In the rows, zero is written as 128.
Each row of numbers belongs to one of the objects below and depends on some of the facts about them. Some rows are named. Which object is each other row?

Facts:
Ψ: uses; Φ: refers to
j105 -Ψ-> j481; j105 -Ψ-> j125; j116 -Ψ-> j929; j116 -Ψ-> j338; j116 -Ψ-> j845
j125 -Ψ-> j338; j127 -Ψ-> j746; j127 -Ψ-> j274; j136 -Ψ-> j845; j151 -Ψ-> j862
j155 -Ψ-> j504; j171 -Ψ-> j574; j180 -Ψ-> j819; j192 -Ψ-> j929; j195 -Ψ-> j892
j197 -Ψ-> j116; j197 -Ψ-> j481; j24 -Ψ-> j274; j24 -Ψ-> j929; j247 -Ψ-> j481
j247 -Ψ-> j338; j248 -Ψ-> j493; j248 -Ψ-> j788; j250 -Ψ-> j116; j250 -Ψ-> j74
j265 -Ψ-> j845; j265 -Ψ-> j574; j266 -Ψ-> j443; j266 -Ψ-> j845; j269 -Ψ-> j116
j274 -Ψ-> j504; j282 -Ψ-> j999; j282 -Ψ-> j603; j284 -Ψ-> j313; j313 -Ψ-> j844
j323 -Ψ-> j738; j323 -Ψ-> j49; j358 -Ψ-> j746; j363 -Ψ-> j401; j363 -Ψ-> j49
j401 -Ψ-> j481; j401 -Ψ-> j247; j434 -Ψ-> j358; j443 -Ψ-> j504; j443 -Ψ-> j247
j443 -Ψ-> j691; j443 -Ψ-> j892; j443 -Ψ-> j845; j465 -Ψ-> j761; j471 -Ψ-> j273
j48 -Ψ-> j570; j48 -Ψ-> j504; j48 -Ψ-> j892; j481 -Ψ-> j338; j504 -Ψ-> j746
j53 -Ψ-> j760; j530 -Ψ-> j116; j530 -Ψ-> j738; j545 -Ψ-> j53; j546 -Ψ-> j334
j546 -Ψ-> j686; j553 -Ψ-> j481; j553 -Ψ-> j575; j553 -Ψ-> j105; j554 -Ψ-> j794
j554 -Ψ-> j118; j554 -Ψ-> j481; j554 -Ψ-> j471; j570 -Ψ-> j155; j574 -Ψ-> j929
j575 -Ψ-> j313; j585 -Ψ-> j760; j617 -Ψ-> j358; j617 -Ψ-> j859; j627 -Ψ-> j788
j648 -Ψ-> j24; j648 -Ψ-> j929; j662 -Ψ-> j24; j663 -Ψ-> j746; j663 -Ψ-> j274
j663 -Ψ-> j999; j663 -Ψ-> j338; j686 -Ψ-> j603; j691 -Ψ-> j927; j695 -Ψ-> j481
j706 -Ψ-> j443; j706 -Ψ-> j929; j728 -Ψ-> j164; j728 -Ψ-> j338; j738 -Ψ-> j481
j738 -Ψ-> j603; j745 -Ψ-> j689; j745 -Ψ-> j706; j746 -Ψ-> j738; j747 -Ψ-> j274
j747 -Ψ-> j929; j757 -Ψ-> j821; j757 -Ψ-> j844; j760 -Ψ-> j338; j760 -Ψ-> j247
j761 -Ψ-> j569; j761 -Ψ-> j401; j797 -Ψ-> j801; j798 -Ψ-> j746; j801 -Ψ-> j338
j819 -Ψ-> j746; j825 -Ψ-> j893; j825 -Ψ-> j481; j845 -Ψ-> j338; j85 -Ψ-> j155
j85 -Ψ-> j778; j85 -Ψ-> j49; j862 -Ψ-> j323; j892 -Ψ-> j338; j927 -Ψ-> j338
j929 -Ψ-> j746; j938 -Ψ-> j127; j961 -Ψ-> j819; j961 -Ψ-> j313; j991 -Ψ-> j269
j999 -Ψ-> j338; j105 -Φ-> j798; j105 -Φ-> j575; j105 -Φ-> j358; j118 -Φ-> j155
j131 -Φ-> j575; j133 -Φ-> j781; j155 -Φ-> j585; j18 -Φ-> j274; j192 -Φ-> j778
j192 -Φ-> j691; j195 -Φ-> j778; j202 -Φ-> j745; j202 -Φ-> j575; j202 -Φ-> j778
j205 -Φ-> j627; j217 -Φ-> j686; j247 -Φ-> j334; j247 -Φ-> j575; j248 -Φ-> j370
j248 -Φ-> j504; j248 -Φ-> j662; j250 -Φ-> j778; j265 -Φ-> j757; j265 -Φ-> j845
j266 -Φ-> j94; j266 -Φ-> j778; j269 -Φ-> j794; j269 -Φ-> j368; j284 -Φ-> j781
j311 -Φ-> j745; j311 -Φ-> j781; j323 -Φ-> j274; j323 -Φ-> j627; j334 -Φ-> j781
j338 -Φ-> j334; j363 -Φ-> j255; j363 -Φ-> j118; j363 -Φ-> j557; j363 -Φ-> j133
j363 -Φ-> j553; j368 -Φ-> j745; j370 -Φ-> j778; j370 -Φ-> j788; j370 -Φ-> j574
j372 -Φ-> j819; j383 -Φ-> j893; j383 -Φ-> j546; j401 -Φ-> j778; j401 -Φ-> j781
j446 -Φ-> j323; j446 -Φ-> j627; j465 -Φ-> j929; j465 -Φ-> j686; j471 -Φ-> j202
j481 -Φ-> j747; j481 -Φ-> j845; j504 -Φ-> j202; j530 -Φ-> j781; j530 -Φ-> j565
j541 -Φ-> j778; j541 -Φ-> j627; j545 -Φ-> j49; j553 -Φ-> j781; j557 -Φ-> j553
j574 -Φ-> j78; j574 -Φ-> j781; j575 -Φ-> j778; j585 -Φ-> j781; j597 -Φ-> j368
j60 -Φ-> j323; j603 -Φ-> j133; j617 -Φ-> j938; j627 -Φ-> j202; j642 -Φ-> j794
j648 -Φ-> j202; j662 -Φ-> j923; j662 -Φ-> j781; j686 -Φ-> j781; j689 -Φ-> j781
j691 -Φ-> j781; j695 -Φ-> j575; j695 -Φ-> j205; j699 -Φ-> j747; j699 -Φ-> j845
j706 -Φ-> j745; j706 -Φ-> j334; j709 -Φ-> j202; j74 -Φ-> j575; j74 -Φ-> j202
j742 -Φ-> j938; j744 -Φ-> j760; j744 -Φ-> j745; j744 -Φ-> j74; j744 -Φ-> j961
j747 -Φ-> j127; j747 -Φ-> j217; j747 -Φ-> j845; j757 -Φ-> j745; j757 -Φ-> j781
j760 -Φ-> j334; j778 -Φ-> j745; j778 -Φ-> j781; j788 -Φ-> j938; j819 -Φ-> j575
j844 -Φ-> j781; j845 -Φ-> j781; j859 -Φ-> j778; j859 -Φ-> j845; j892 -Φ-> j778
j923 -Φ-> j788; j927 -Φ-> j269; j927 -Φ-> j845; j929 -Φ-> j195; j938 -Φ-> j745
j938 -Φ-> j781; j94 -Φ-> j745; j94 -Φ-> j311; j94 -Φ-> j575; j961 -Φ-> j745
j961 -Φ-> j781; j991 -Φ-> j60; j994 -Φ-> j597; j999 -Φ-> j443

Known rows:
[155 176 104 157 124 135 130 125 122 138 132 121 123 128 123 136 111 149
 134 128 171 118  98 121 134 110 126 129 120 130 133 130 136 132 118 130
 137 131 111 127 134 126 135 124 126 114 132]: j78
[143 135 111 133 133 124 112 129 118 132 121 121 116 108 104 131 128 157
 126 123  83 129 119 111 150 128 133 129 124 111 151 123 112 149 118 116
 133 117  99 139 126 112 122 122 127 133 135]: j994
[148 141 108 149 128 131 123 127 120 140 118 127 125 116 109 135 119 155
 125 135  86 128 102 113 143 130 125 133 126 124 151 110 119 143 118 126
 138  99 105 142 129 110 131 131 120 126 139]: j597
[144 157 109 147 122 143 110 123 116 145 113 126 118 117 114 131 115 154
 119 135 138 127  98 117 138 133 140 134 124 113 154 114 124 130 116 121
 135 115 102 138 132 112 128 123 125 123 134]: j368
[139 131 111 125 134 123 109 129 114 135 119 125 114 103 107 129 119 155
 128 122  85 125 143 110 150 126 134 134 125 103 158 119 103 144 119 119
 133 111  97 143 120 108 117 127 129 138 134]: j642
[147 159 118 128 122 137 141 115 110 153 114 130 138 107 116 129 125 163
 117 127 127 121 101 120 132 127 123 137 126 120 151 106 108 139 112 127
 137 115  99 141 117 115 131 134 124 124 140]: j794
[150 126 108 111 184 151 128 149 102  92 165 135 124 147  92 147 137 101
 132  99 110 165 153 143 129 130 172 130 127 127  83 113 152 138 122 120
 134 137 118 107 127 124 110 131 109 159 125]: j401
[ 82  98 108  69 178 119 200 169  89  87 144 123 120 113 105 139  91  65
 133 105 137 166 130 134  95 148 149 143 101 149 121  73 107 104 112 122
 132 120 104  99 125 116  96 130 106 156 121]: j481
[160 104 127  83 165 152 164 137 122 112 154 139 150 131 101 132 141 113
 133 119 135 150 149 145 121 142 117 130 116 121  86  97 115 148 123 127
 132 130 113 126 121 129 140 150 125 158 117]: j197
[143 121 123 112 173 158 143 138 120  99 144 131 124 160  89 144 151 111
 123 124 102 168 135 157 121 154 153 122 124 129  83 112 159 147 118 108
 132 152 108 113 123 116 116 137 104 160 116]: j695
[134  98 145 139 130 146  72 145 120 119 156 115 106 153  98 127 153 155
 140 143 165 120  48 119 144 145 172 130 112  83 100 157 140 163 120 143
 132  82 125 155 147 135  99 149 128 153 133]: j706
[121 119 121 134 132 142  85 142 116 125 146 122 102 118 110 133 113 152
 135 128 149 127  86 123 122 148 161 132 114  95 130 131 145 128 123 129
 129  97 120 136 132 124 105 139 132 146 126]: j265
[142 135 137 185 132 115  81 133 104 142 111 105 146 166 130 117  44  66
 117 134 137 135 197 149 160 125 111 108 113 126 131 160  66 152 116 126
 147 154 135 172 128 115 138 138  84 124 116]: j358
[132 130 116 138 137 130 118 134 110 129 130 115 126 132 113 135 115 156
 130 122 116 128 111 131 124 118 129 122 116 112 114 136 137 129 122 124
 139 131 122 134 126 118 112 144 121 123 128]: j617
[121 115 125 132 133 134 119 142 122 126 126 113 107 138 105 135 143 144
 132 136 129 129  72 127 124 148 146 126 113 113 105 138 148 143 118 124
 133 112 115 140 138 122  98 140 118 142 130]: j266
[154 123 125 113 137 126 152 129 127 135 135 123 142 121 110 127 143 126
 137 135 113 127 144 134 128 130  96 128 114 115 115 119 119 144 122 123
 134 138 110 143 122 127 138 150 132 143 118]: j85
[174 150 110 127 126 129 154 122 143 142 125 126 133 118 115 126 129 136
 134 136 144 122 136 124 137 122  89 130 118 119 137 111 105 138 122 122
 132 138 104 141 132 124 159 131 139 135 115]: j893
[135 128 137 194 135 111  75 134 110 141 112 106 139 163 133 122  42  78
 122 141  92 135 184 153 148 139 119 106 114 124 127 151  91 149 125 121
 149 140 137 169 127 107 133 143  81 121 115]: j819
[153 155 151 169 138 123 123 132 130 145 137 118 132 133 129 129 114 108
 133 152 187 114 153 156 140 149 107 125 114 149 127 160 116 156 106 148
 130 103 111 157 115 133 129 141 103 167 118]: j274
[131 135 142 164 131 112  66 131  87 144 134 116 143 120 134 119  35  95
 125 120 153 117 195 135 146 123 125 127 115 115 145 148  80 133 120 142
 141 107 133 167 108 124 122 148 103 139 126]: j127
[142 146 115 147 130 140 148 129 133 134 112 113 113 131 110 136 146 163
 128 141 101 122 103 130 129 134 121 118 123 123 124 143 154 146 115 113
 135 144  99 132 127 111 116 128 118 125 130]: j709

Name these rows:
No name comes twice in this set of rows, the named rows included.
[152 133 115 162 142 128 110 139 116 122 154 120 141 136 128 136  96 136
 144 122 124 115 139 131 125 109 128 125 116 128 110 143 143 134 129 136
 140 113 131 141 131 129 124 146 119 132 126]	j155
[131 115 146 134 129 139  64 138 105 132 160 122 115 116 111 125 117 144
 138 129 174 113  87 121 134 144 152 138 113  94 125 143 123 154 117 153
 131  65 121 160 126 136 101 154 129 155 137]	j747
[134 123 147 150 125 162  76 141 139 128 141 114 103 154 104 132 141 150
 135 158 191 120  49 132 131 160 166 125 108  95 106 155 159 156 117 143
 128  87 123 155 148 135 108 147 122 160 121]	j648
[150 159 114 138 149 139 127 127 102 124 142 128 137 126 113 137 117 147
 125 117 149 127 122 132 121 122 131 132 122 124 112 120 145 135 118 131
 138 125 115 127 119 124 117 144 119 129 134]	j686
[ 85 120 109 115 131  97 206 162 104 121 125 107 127 113 132 127  71  72
 140 130 219 131  60 107 105 152 134 152  95 157 154  97  92 111 102 152
 132  61 108 129 142 130 112 122 106 131 133]	j845
[ 89 119  95 107 131  96 213 158 117 114  94  94 104 125 115 132 113 100
 139 129 154 132  88 106 105 129 115 128  99 145 143 121 112 114 108 116
 136 134  94 120 150 114 103 116 113 114 125]	j338
[165 169 118 160 128 145 137 128 110 141 131 127 147 144 115 130 120 121
 120 132 234 132  81 123 140 122 140 139 122 136 122 130 108 151 103 150
 137 103 115 140 134 131 136 126 109 124 145]	j745
[165 136 120 118 131 137 144 126 135 138 138 126 139 127 118 126 124 123
 135 137 159 127 136 131 130 129  98 132 113 111 122 107  90 138 124 124
 134 120 112 146 135 128 156 137 137 142 114]	j546
[151 146 111 137 142 126 119 140 113 118 152 119 129 127 116 134 113 123
 143 115 164 124 129 119 129 106 141 130 118 121 113 140 134 134 119 136
 139 128 118 123 135 135 118 129 119 130 130]	j585
[148 105 115 104 175 152 130 150 120  94 148 131 116 165  82 140 153 101
 125 121  99 168 146 148 141 146 166 124 122 121  84 109 136 161 121 110
 134 151 107 117 132 115 122 127 107 161 118]	j105
[128 104 151 142 125 148  88 140 121 128 163 120 119 143 111 127 151 167
 143 146 206 105  29 125 122 146 159 132 104  87  88 159 171 157 120 152
 131  67 136 156 143 144  95 165 132 144 135]	j574
[139  90 161 116 119 138 109 133 135 144 155 119 139 131 115 115 151 145
 140 154 182 107  67 131 127 157 120 133 100  86  94 143 123 163 123 153
 130  72 127 174 136 145 122 171 140 158 120]	j24
[159 141 104 135 170 143 137 140 107 105 175 136 145 142 115 144 118 123
 137 107 145 149 132 136 118 114 143 133 122 144  90 107 158 136 125 137
 138 117 127 113 128 135 134 142 111 137 129]	j553

The same objects again, as new rows of numbers:
Some rows with their names:
[160 149  94 135 143 135 126 113  88 110  95 124 123 146 132 145 115 141
 127 152 140 129 140 160 115 167 109 105 124 126  92 153 115 131 141 131
 140 142]: j125
[111 151 128 164  92 138 106 179  82 116 191  95 130  79  97  69 143 124
 101 145  91  92 116  93 114 145 128  84 186 130 172  97 110 111 181 169
 150 134]: j273
[152 168  75 151 167 115 111 156  53 106 168 107 141 205  86 132 157 138
 151 153 109  83 153 113 128 176 110 106 144  98 116 143 116 110 119 141
 177 137]: j481
[ 93 104 165  89 106 126 111 128 141 127 148 136  99 107 137 107 104 111
 135 115 138 106 128 133 121 101 129 128 160 138 168 115 137 111 112 131
 123 134]: j205
[152 147 107 147 140 144 128 107 109 124  86 123 122 107 149 151 109 134
  90 132 132 165 120 146 123 174 125 107 121 130  87 139 115 143 149 142
 112 124]: j197
[108  85 154  91 105 133 124 155 109 119 133 148 108 132 130  79 137  84
 145 135 138 109 119 138 144 109 132 128 146 134 141 107 144 125 123 147
 117 132]: j642
[114 170 122 171 105 112 146 121 158 139 130 110 135 107 117 139 137 128
 132 140 115 141 114 140 124 116 103 125  83 132  87 130 118 136 116 123
 139  83]: j24
[115  80 165 104 112 132 151 122 127 109 134 137  95 101 120  91 132 107
 149 137 149 113 125 100 126  86 139 116 134 130 167 141 144 127 142 128
 116 131]: j557
[151 133 101 124 144 146 126  96 103 103  75 138 111 127 147 150 102 133
 105 135 143 162 127 156 125 173 121 108 119 130  86 148 116 149 152 126
 116 135]: j728
[108  77 134 140 151 133 133 110 127 172 116 124 146  97 161 132 119  65
 119  97 162  80 116  46 121  95 143 173 100  92 148 128 134  93 128 179
  54 168]: j284
[143 153 127 171 129 166 112 153  93 122 127 100 113  54 133 117 115 134
  41 121 102 161 104 107 131 194 150  93 163 126 131  91 112 136 201 172
 100 130]: j554
[163 135 109 155 164 151 126 123  99 111 100 136 123 188 132 140 104 153
 123 145 123 142 132 141 124 156 111 116 137 127 112 156 123 139 129 109
 138 160]: j760
[127 135 145 145 129 135 141 122 167 150 130 136 145  94 132 151 141 136
 101 115 111 160 102 111 140 112 143 145  93 138 102 101 133 141 132 113
 114 110]: j617
[158 140 112 136 143 145 120 126 108 123 113 124 127 108 142 138 116 136
  81 129 141 155 125 136 128 175 136 108 130 121 108 124 126 136 167 150
 112 137]: j825
[100  91 117 145 116 103 112 128 105 163 134 107 144 112 149 100 119  71
 163 125 160  53 147  90 101  97 106 159 115  98 159 136 135  66 124 191
  77 159]: j821
[ 94  98 161 116 124 124 114 136 134 130 148 146 107 117 138  95 103 106
 148 124 137 109 124 145 123 112 137 114 151 152 175 115 140 118 116 132
 117 132]: j372
[141 141 118 144 165 163 124  89 123 118  98 145 117 156 146 170  96 127
  97 130 131 164 111 139 135 156 131 125 117 142  94 134 117 146 117  95
 126 139]: j266
[114 144 138 149 128 139 154 107 153 146 137 135 140  99 126 154 136 127
 118 119 105 157  99 106 140 102 129 149  88 142  93 119 119 146 118  95
 128 103]: j662
[123  64 137  47  99 103 115 182 166 139  60 159 146 159  84  57 203 117
 157  95 210  74 109 146  82 136 151 130 193 150 166 126 126 126 123 103
 139 113]: j493
[163 132 147  96 124 107 123 153 162 136 134 138 133 105 153 134 140 168
 119 115 116 161 160 164 154 132 148 137 106 121 148 116 161 138 151 164
 107 117]: j151
[ 93  88 154 103  93 137 131 156 116 120 125 149 124 149 127  69 122 100
 148 127 135 130 117 127 146  90 121 141 152 133 148 110 134 130 120 136
 120 143]: j368

Name these rows:
No name comes twice in this set of rows, the named rows included.
[145 149  94 125 119 117 126 143  89 116 135 106 148 134 116 107 129 142
 146 148 124 114 154 146 114 152 102  99 151 123 140 148 115 122 153 142
 144 138]	j893
[171 132 158  95 122 105 128 151 186 143 118 136 138  76 157 158 134 162
 108 117 123 178 158 172 156 127 155 131  96 129 137 123 167 150 146 154
  96 100]	j85
[116  51 123  45 103 115 114 166 167 142  87 161 175 159  67  56 213 129
 166  84 187  77 100 123  87 102 146 154 188 144 177 113 106 135 117  66
 147 133]	j788
[120 107 128 175 143 136 127 118 149 178 104 121 155 109 155 154 115 101
 114 102 144 132 111  79 125 106 141 190  87 100 116 122 134 106 122 166
  78 148]	j961
[109  72 157  27  93 132  92 148 203 142  31 150 125 131 106 113 172 133
 108  65 212 113  95 139  92 141 160 172 205 142 161 100 119 128 115  97
 115 124]	j627
[163 135 119 151 136 109 139 150 121 131 178 107 153 170  95 127 190 173
 163 145 105 101 153 113 130 115 122 123 118 109 147 157 145 109 131 125
 182 112]	j603
[130  45 152  29 132 139 105 149 194 157  60 188 148 135 111  99 186 113
  99  67 205 107  66 128  95 139 182 148 173 169 146  98 134 152 136  79
  97 117]	j248
[113 181 124 142  83 109 135 117 163 136 133  91 145 120 116 167 142 164
 136 137  98 119 151 135 117 118  88 147 120 119 106 133 123 100  82 110
 177  99]	j274
[171 140 143 100 119  98 117 163 159 133 159 122 156 106 136 142 155 176
 136 128 111 145 170 169 149 125 142 130 115 117 159 128 159 131 147 158
 124 108]	j862
[104 150 132 142 133 107 130 146 136 137 176 122 146 142  95 123 156 122
 151 119 104 103 122 114 141 108 129 131 114 129 129 109 132 117  98 115
 154  98]	j859
[137 132 147 103 126  96 129 146 166 132 165 116 157 141 107 144 139 188
 165 117  89 136 179 139 148  97 133 156 127 113 186 120 139 139 108 119
 149 135]	j778
[145 162  91 149 136 133 142 103 103 118 106 116 125 151 129 147 118 134
 137 150 123 138 134 153 120 145  96 108 109 134  79 148 112 138 122 109
 150 118]	j116
[169 148 130 100 111  79 123 167 148 131 179 117 169 144 122 115 167 185
 172 147  99 118 192 176 137 113 121 123 119 120 169 136 159 127 135 153
 158 122]	j49

The same objects again, as new rows of numbers:
Known rows:
[123 161 137 172 145 160 144 130 160 121  61 156 136 122 162 120 121  98
 222 158 143 152 222 139 110  66 156]: j338
[ 97 112 151 148 132 117 143 142 110 132  94 122 143 151 141 150 116 145
 141  91 147 113 122  97 130 105 100]: j757
[132  67  87 137  93 134 186 124 138 144 137 112 163  83  92 127 146 126
 112 124 119 147 137 116  81 109  51]: j197
[101  88 135 103  79  74 117 160  80 112  93 141 150 132 109 142 116 159
 155  55 135 133 191 112 116 170 143]: j706
[124 172 124 175 110 126 143 116 149 136 159 144 145 113 158 105 115 113
 119 151  98 149 155 119 118 133 108]: j767
[110 120 146 158 128 120 141 139 116 140  88 117 130 153 140 159 135 143
 156  88 152 129 134  89 126 111  98]: j691
[108 149 141 183 127 119 142 133 134 171 140 159 126 172 165 105 129 136
 148 142 126 142 139  98 113 118 135]: j565
[ 95 147 144 160 145  94 135 149 140 107 114 157 174 155 168  83 110 121
 107 145 123 105 154 113 122  96 133]: j699
[150 152 107 152 128 149 139 113 179 104  86 106 137  79 118 162 128 118
 179 139 146 157 200 110 117 105  78]: j728
[124  92  96 144 102 129 178 120 144 144 142 110 155  85 108 129 139 122
 116 122 112 145 136 109  94 112  57]: j554
[ 78 147 160 161 118 121 142 144 112 139 102 156 165 137 182 100  98 109
 148 107  97 125 158 141 112  91 158]: j744
[104  96 114 110  78  71 127 158  89 126  85 159 132 121 104 132 115 132
 157  40 125 137 190 113  96 181 141]: j648
[137 141 122 153 102 129 133 109 130 108 126 108 138  94 124 170 125 130
 128 106 136 140 159 104 138 149  72]: j136
[111 124 139 155 140 120 143 135 121 132  86 121 124 140 133 156 115 132
 145  83 154 118 131  92 127 121  93]: j195
[102 148 145 182 123 125 147 137 126 168 131 159 129 168 169 105 121 129
 148 135 122 142 135 108 116 116 145]: j788
[ 86 146 154 164 137 104 142 152 124 126 106 161 158 154 177  83 111 115
 124 125 120 111 149 120 118  94 145]: j859
[119 169 126 179 107 127 143 110 148 139 165 145 149 111 159 107 115 111
 117 150  96 146 154 121 121 131 112]: j273
[101 153 139 173 146 104 141 144 141 132 132 164 148 171 161  89 119 133
 124 152 137 120 144 100 120 113 131]: j217
[108 106 134 139 103  98 135 145 102 141  95 120 140 148 134 140 134 150
 149  79 135 135 160  95 111 132 113]: j662
[123 119 118 151 102 128 152 112 138 125 138 104 150  96 124 152 124 128
 112 106 121 139 131 105 125 134  55]: j761
[121 181 115 191 115 105 150 124 143 144  97 160 134 122 171  68 118  64
 103  90  94 129 149 112 105 131 107]: j18

Rows to name:
No name comes twice in this set of rows, the named rows included.
[101  96 122 107  82  58 119 165  93 119  87 144 151 145 108 126 133 155
 155  54 127 134 207  96  96 165 140]	j192
[161 162 103 142 137 157 134 111 194  86  65  89 146  58 119 169 132 111
 201 148 151 153 236 120 107  84  77]	j999
[113 173 126 186 117 106 152 130 135 139  83 165 138 123 173  67 112  61
 111  82  92 124 154 119 105 123 119]	j446
[106 139 125 172 158 113 147 136 153 129 165 188 127 137 137  96  92 130
 131 171 145 123 119 108 122 128 135]	j794
[ 95 149 164 178 123 119 144 140 117 150 113 149 155 176 184 104 124 127
 131 125 120 126 145 109 129  97 135]	j844
[139 140 123 155 161 154 142 126 163  95  11 117 121 111 133 171 128 108
 228 106 178 132 210 116 120  72 109]	j892
[ 93 117 147 139 123 115 139 141 116 145  99 109 144 139 145 145 116 145
 151  91 129 126 133  92 111  99 103]	j617
[143 143 129 160 107 136 133 100 133 115 135  94 122  91 118 195 125 136
 132 102 151 142 141  92 152 162  59]	j443
[ 95 160 137 177 123 113 153 136 123 145  89 164 145 142 176  80 109  89
 129  88  98 122 151 123 108 110 134]	j541
[ 95 143 138 167 143 115 144 135 137 123 148 175 143 135 152 101  89 122
 132 149 132 118 135 123 123 119 144]	j597
[128 145 142 168 110 138 144 104 124 116 135  89 140  98 136 181 117 129
 101  95 135 127 110 101 154 141  49]	j313

